Below are the code and all the weights of a small trained network. Each question names an input and a class and asks about switching units off, where a switched-off unit gives its printed mean instead of its output.

import numpy as np


def w(rows, s, z=0):
    codes = np.array(rows[::2]) - 128.0
    scale = np.full(codes.shape[1], s)
    scale[-1] = z or s
    return codes * scale


def f(y):
    return y / 2 * (1 + np.tanh(0.7978845608 * (y + 0.044715 * y**3)))


def log_softmax(a):
    a = a - a.max(-1, keepdims=True)
    return a - np.log(np.exp(a).sum(-1, keepdims=True))


def net(x, mask):
    res = np.array(x, float).reshape(1, 6) / 4 @ E
    y = f(res @ A[0][:, :-1].T + A[0][:, -1])
    res = res + np.where(mask, y, B[0][:, -1]) @ B[0][:, :-1]
    return log_softmax(res[-1] @ U[:, :-1].T + U[:, -1])


A, B = {}, {}
E = w([
[205,249,203,175],'x0',
[66,181,186,48],'x1',
[123,118,119,119],'x2',
[130,127,124,125],'x3',
[172,51,255,108],'x4',
[129,127,126,124],'x5',
],0.0088)
A[0] = w([
[165,51,101,185,102],'neuron 0',
[135,80,106,217,64],'neuron 1',
[106,189,127,6,59],'neuron 2',
[116,150,159,19,112],'neuron 3',
[92,121,194,122,4],'neuron 4',
[67,159,147,58,93],'neuron 5',
[153,77,186,140,81],'neuron 6',
[179,83,220,39,107],'neuron 7',
[76,178,98,164,116],'neuron 8',
[155,96,98,182,148],'neuron 9',
[117,110,126,162,105],'neuron 10',
[93,159,79,177,61],'neuron 11',
[18,12,108,117,208],'neuron 12',
[161,177,176,167,208],'neuron 13',
[183,33,205,110,52],'neuron 14',
[64,150,168,83,76],'neuron 15',
],0.011,0.0046)
B[0] = w([
[190,136,168,145,177],'neuron 0',
[207,134,146,113,159],'neuron 1',
[255,98,143,97,184],'neuron 2',
[179,100,180,156,186],'neuron 3',
[152,111,119,85,144],'neuron 4',
[209,59,158,170,177],'neuron 5',
[147,155,83,33,173],'neuron 6',
[101,156,71,85,228],'neuron 7',
[117,159,71,8,167],'neuron 8',
[144,24,210,119,164],'neuron 9',
[182,172,149,116,128],'neuron 10',
[182,83,83,53,157],'neuron 11',
[78,254,176,226,254],'neuron 12',
[35,195,146,200,221],'neuron 13',
[123,176,30,30,208],'neuron 14',
[197,102,137,116,167],'neuron 15',
],0.007,0.0099)
U = w([
[133,127,39,16,73],'0',
[85,152,203,157,147],'1',
[131,105,173,113,254],'2',
[255,40,213,127,49],'3',
],0.0095,0.0063)

Each question gives the input, the list of numbers given to net, and the class t.
The units are the neurons (one row each of A and B). Each row of codes is followed by its name. A weight is (code - 128) times the scale printed after its matrix; where a second scale follows, it is the last column's (A, B and U).
mask holds one flag per neuron, in row order. A switched-off neuron (its flag False) gives its mean, the last column of its row in B, instead of its output. The means were averaged over made-up inputs and are rounded, as every weight is.
A unit's drop is (log p(t) with every unit on - log p(t) with that unit switched off) / (log p(t) with every unit on - log p(t) with every unit switched off).
The circuit of an input: a set's keep is (log p(t) with only the set's units on - log p(t) with every unit switched off) / (log p(t) with every unit on - log p(t) with every unit switched off). Starting from the 12 units with the biggest drops (on a tie, the unit counted first), units are removed one at a time, each time the one whose removal leaves the highest keep (on an exact tie, the one counted first), for as long as the keep stays at least 0.8.
units of the circuit, in order: the units of the circuit, biggest drop first
most important unit: the unit with the biggest drop
top k neurons: the k neurons with the biggest drops, biggest first
drop of u: that unit's drop, to one decimal
input [-6,-2,3,-8,-5,7], class 1: units of the circuit, in order -> neuron 12
input [-6,6,7,3,7,4], class 0: top 3 neurons -> neuron 14; neuron 7; neuron 6
input [-5,-4,6,8,-4,-5], class 2: top 3 neurons -> neuron 13; neuron 11; neuron 9
input [1,-4,4,-3,6,-6], class 0: units of the circuit, in order -> neuron 14; neuron 6
input [7,8,-4,-7,1,-3], class 3: top 2 neurons -> neuron 2; neuron 12
input [-6,-8,-7,-5,-3,-7], class 3: units of the circuit, in order -> neuron 9; neuron 0
input [5,8,3,7,4,4], class 3: units of the circuit, in order -> neuron 2; neuron 3
input [6,-7,8,1,8,-7], class 0: units of the circuit, in order -> neuron 14; neuron 6
input [5,6,3,-4,7,-8], class 0: units of the circuit, in order -> neuron 7; neuron 14
input [5,7,1,-5,0,-4], class 3: top 3 neurons -> neuron 2; neuron 12; neuron 5
input [-7,2,-1,8,6,-5], class 1: top 2 neurons -> neuron 12; neuron 8
input [6,-6,3,8,6,0], class 0: units of the circuit, in order -> neuron 14; neuron 6
input [-8,-5,0,3,7,5], class 1: top 2 neurons -> neuron 12; neuron 0
input [0,-6,-3,4,8,0], class 0: units of the circuit, in order -> neuron 14
input [-3,6,-5,-8,7,0], class 0: top 3 neurons -> neuron 14; neuron 7; neuron 6
input [7,-4,3,-2,-7,-8], class 0: top 3 neurons -> neuron 8; neuron 12; neuron 11
input [-8,0,5,4,-7,7], class 1: top 2 neurons -> neuron 12; neuron 14
input [-5,-6,2,5,-3,-5], class 3: top 2 neurons -> neuron 13; neuron 9
input [-2,6,5,5,6,1], class 0: top 2 neurons -> neuron 7; neuron 14
input [7,-5,3,-1,6,-5], class 1: most important unit -> neuron 13
input [3,8,0,5,1,3], class 3: drop of neuron 2 -> 0.1
input [7,-5,-6,-7,-7,3], class 0: drop of neuron 9 -> -0.2
input [-5,-7,-4,2,0,-2], class 3: drop of neuron 13 -> 0.4
input [-8,-5,5,4,-3,1], class 1: drop of neuron 12 -> 0.7
